Below are the code and all the weights of a small trained network. Each question names an input and a class and asks about switching units off, where a switched-off unit gives its printed mean instead of its output.

import numpy as np


def w(rows, s, z=0):
    codes = np.array(rows[::2]) - 128.0
    scale = np.full(codes.shape[1], s)
    scale[-1] = z or s
    return codes * scale


def norm(h):
    return h / np.sqrt((h * h).mean(-1, keepdims=True) + 1e-5)


def f(y):
    return y / 2 * (1 + np.tanh(0.7978845608 * (y + 0.044715 * y**3)))


def log_softmax(a):
    a = a - a.max(-1, keepdims=True)
    return a - np.log(np.exp(a).sum(-1, keepdims=True))


def net(x, mask):
    res = np.array(x, float).reshape(1, 6) / 4 @ E
    u = 0
    for l in range(4):
        y = f(norm(res) @ A[l][:, :-1].T + A[l][:, -1])
        res = res + np.where(mask[u : u + 7], y, B[l][:, -1]) @ B[l][:, :-1]
        u += 7
    return log_softmax(norm(res)[-1] @ U[:, :-1].T + U[:, -1])


A, B = {}, {}
E = w([
[87,193,192,85,207],'x0',
[95,54,177,244,154],'x1',
[103,208,215,30,45],'x2',
[118,110,134,93,33],'x3',
[61,2,78,184,149],'x4',
[177,35,115,37,135],'x5',
],0.0058)
A[0] = w([
[72,160,60,95,228,63],'L0N1',
[169,178,62,82,105,254],'L0N2',
[127,131,37,139,24,88],'L0N3',
[254,102,208,155,201,43],'L0N4',
[191,68,54,123,173,54],'L0N5',
[30,121,55,168,38,56],'L0N6',
[195,3,53,111,145,31],'L0N7',
],0.008,0.0039)
B[0] = w([
[185,203,74,153,239,153],'L0N1',
[163,170,107,185,16,253],'L0N2',
[166,135,254,172,82,195],'L0N3',
[77,136,194,193,162,164],'L0N4',
[71,163,47,182,146,176],'L0N5',
[129,80,211,140,130,194],'L0N6',
[143,100,72,113,129,226],'L0N7',
],0.0088,0.0038)
A[1] = w([
[127,53,92,147,162,96],'L1N1',
[155,162,118,180,144,94],'L1N2',
[71,153,254,152,101,83],'L1N3',
[66,120,95,81,197,100],'L1N4',
[127,95,211,96,154,125],'L1N5',
[77,41,181,109,121,157],'L1N6',
[201,233,147,92,141,255],'L1N7',
],0.01,0.0045)
B[1] = w([
[183,67,70,87,53,167],'L1N1',
[137,181,121,145,164,149],'L1N2',
[198,168,116,113,136,228],'L1N3',
[164,104,180,76,186,144],'L1N4',
[162,111,154,126,90,156],'L1N5',
[144,129,165,157,167,191],'L1N6',
[77,68,1,64,112,255],'L1N7',
],0.01,0.0066)
A[2] = w([
[131,63,127,115,106,3],'L2N1',
[58,183,154,138,157,63],'L2N2',
[100,180,147,30,50,97],'L2N3',
[85,117,198,155,77,100],'L2N4',
[80,127,107,117,53,65],'L2N5',
[164,144,67,137,245,65],'L2N6',
[181,103,150,127,131,58],'L2N7',
],0.011,0.0033)
B[2] = w([
[74,147,94,104,159,140],'L2N1',
[118,148,45,66,161,119],'L2N2',
[126,144,60,127,60,253],'L2N3',
[176,105,188,109,255,164],'L2N4',
[167,153,130,175,132,188],'L2N5',
[96,161,184,147,143,231],'L2N6',
[143,98,152,114,159,143],'L2N7',
],0.0094,0.0048)
A[3] = w([
[103,140,100,225,74,100],'L3N1',
[142,97,154,177,115,135],'L3N2',
[123,48,147,170,108,254],'L3N3',
[181,123,116,38,64,251],'L3N4',
[107,121,88,150,160,48],'L3N5',
[108,109,162,215,136,109],'L3N6',
[199,140,149,248,144,95],'L3N7',
],0.012,0.0038)
B[3] = w([
[219,178,154,46,103,183],'L3N1',
[147,255,221,73,154,165],'L3N2',
[69,222,167,80,170,214],'L3N3',
[162,77,188,108,75,255],'L3N4',
[178,234,200,189,153,138],'L3N5',
[194,109,195,59,69,170],'L3N6',
[139,125,162,9,102,212],'L3N7',
],0.0077)
U = w([
[106,126,69,92,57,254],'0',
[66,144,67,168,251,45],'1',
[111,118,252,81,176,50],'2',
],0.016,0.0023)

Each question gives the input, the list of numbers given to net, and the class t.
The units are the neurons (one row each of A and B). Each row of codes is followed by its name. A weight is (code - 128) times the scale printed after its matrix; where a second scale follows, it is the last column's (A, B and U).
mask holds one flag per neuron, layer by layer. A switched-off neuron (its flag False) gives its mean, the last column of its row in B, instead of its output. The means were averaged over made-up inputs and are rounded, as every weight is.
A unit's drop is (log p(t) with every unit on - log p(t) with that unit switched off) / (log p(t) with every unit on - log p(t) with every unit switched off).
The circuit of an input: a set's keep is (log p(t) with only the set's units on - log p(t) with every unit switched off) / (log p(t) with every unit on - log p(t) with every unit switched off). Starting from the 12 units with the biggest drops (on a tie, the unit counted first), units are removed one at a time, each time the one whose removal leaves the highest keep (on an exact tie, the one counted first), for as long as the keep stays at least 0.8.
units of the circuit, in order: the units of the circuit, biggest drop first
unit that matters most: the unit with the biggest drop
top k neurons: the k neurons with the biggest drops, biggest first
k most important neurons of layer l: the k neurons of layer l with the biggest drops, biggest first
drop of u: that unit's drop, to one decimal
input [5,3,-5,7,4,5], class 1: unit that matters most -> L0N2
input [-8,0,1,5,-3,-8], class 2: units of the circuit, in order -> (L0N3; L2N4)
input [-2,3,6,4,1,4], class 2: top 3 neurons -> (L1N7; L1N6; L2N4)
input [-6,6,7,8,-3,2], class 2: units of the circuit, in order -> (L2N4; L1N7)
input [-3,-5,8,0,8,-7], class 2: units of the circuit, in order -> (L0N6; L2N4)
input [-8,-4,4,5,1,-3], class 2: top 4 neurons -> (L0N3; L0N6; L2N4; L1N1)
input [-2,3,-3,-4,3,1], class 1: top 2 neurons -> (L1N1; L0N2)
input [0,8,-7,-5,8,-4], class 2: top 2 neurons -> (L1N7; L3N6)
input [2,2,6,-7,2,-4], class 1: 2 most important neurons of layer 0 -> (L0N2; L0N3)
input [-1,2,2,-5,-5,-4], class 0: drop of L1N7 -> 0.1
input [0,-3,-7,-6,3,8], class 1: drop of L1N6 -> 0.0
input [1,-4,-5,-3,4,7], class 1: drop of L0N5 -> 0.2
input [2,-2,4,-6,0,-3], class 0: 2 most important neurons of layer 1 -> (L1N7; L1N6)
input [5,-2,0,-3,6,-1], class 1: units of the circuit, in order -> (L0N1)
input [7,-6,1,-6,-1,-8], class 1: top 2 neurons -> (L0N1; L1N1)
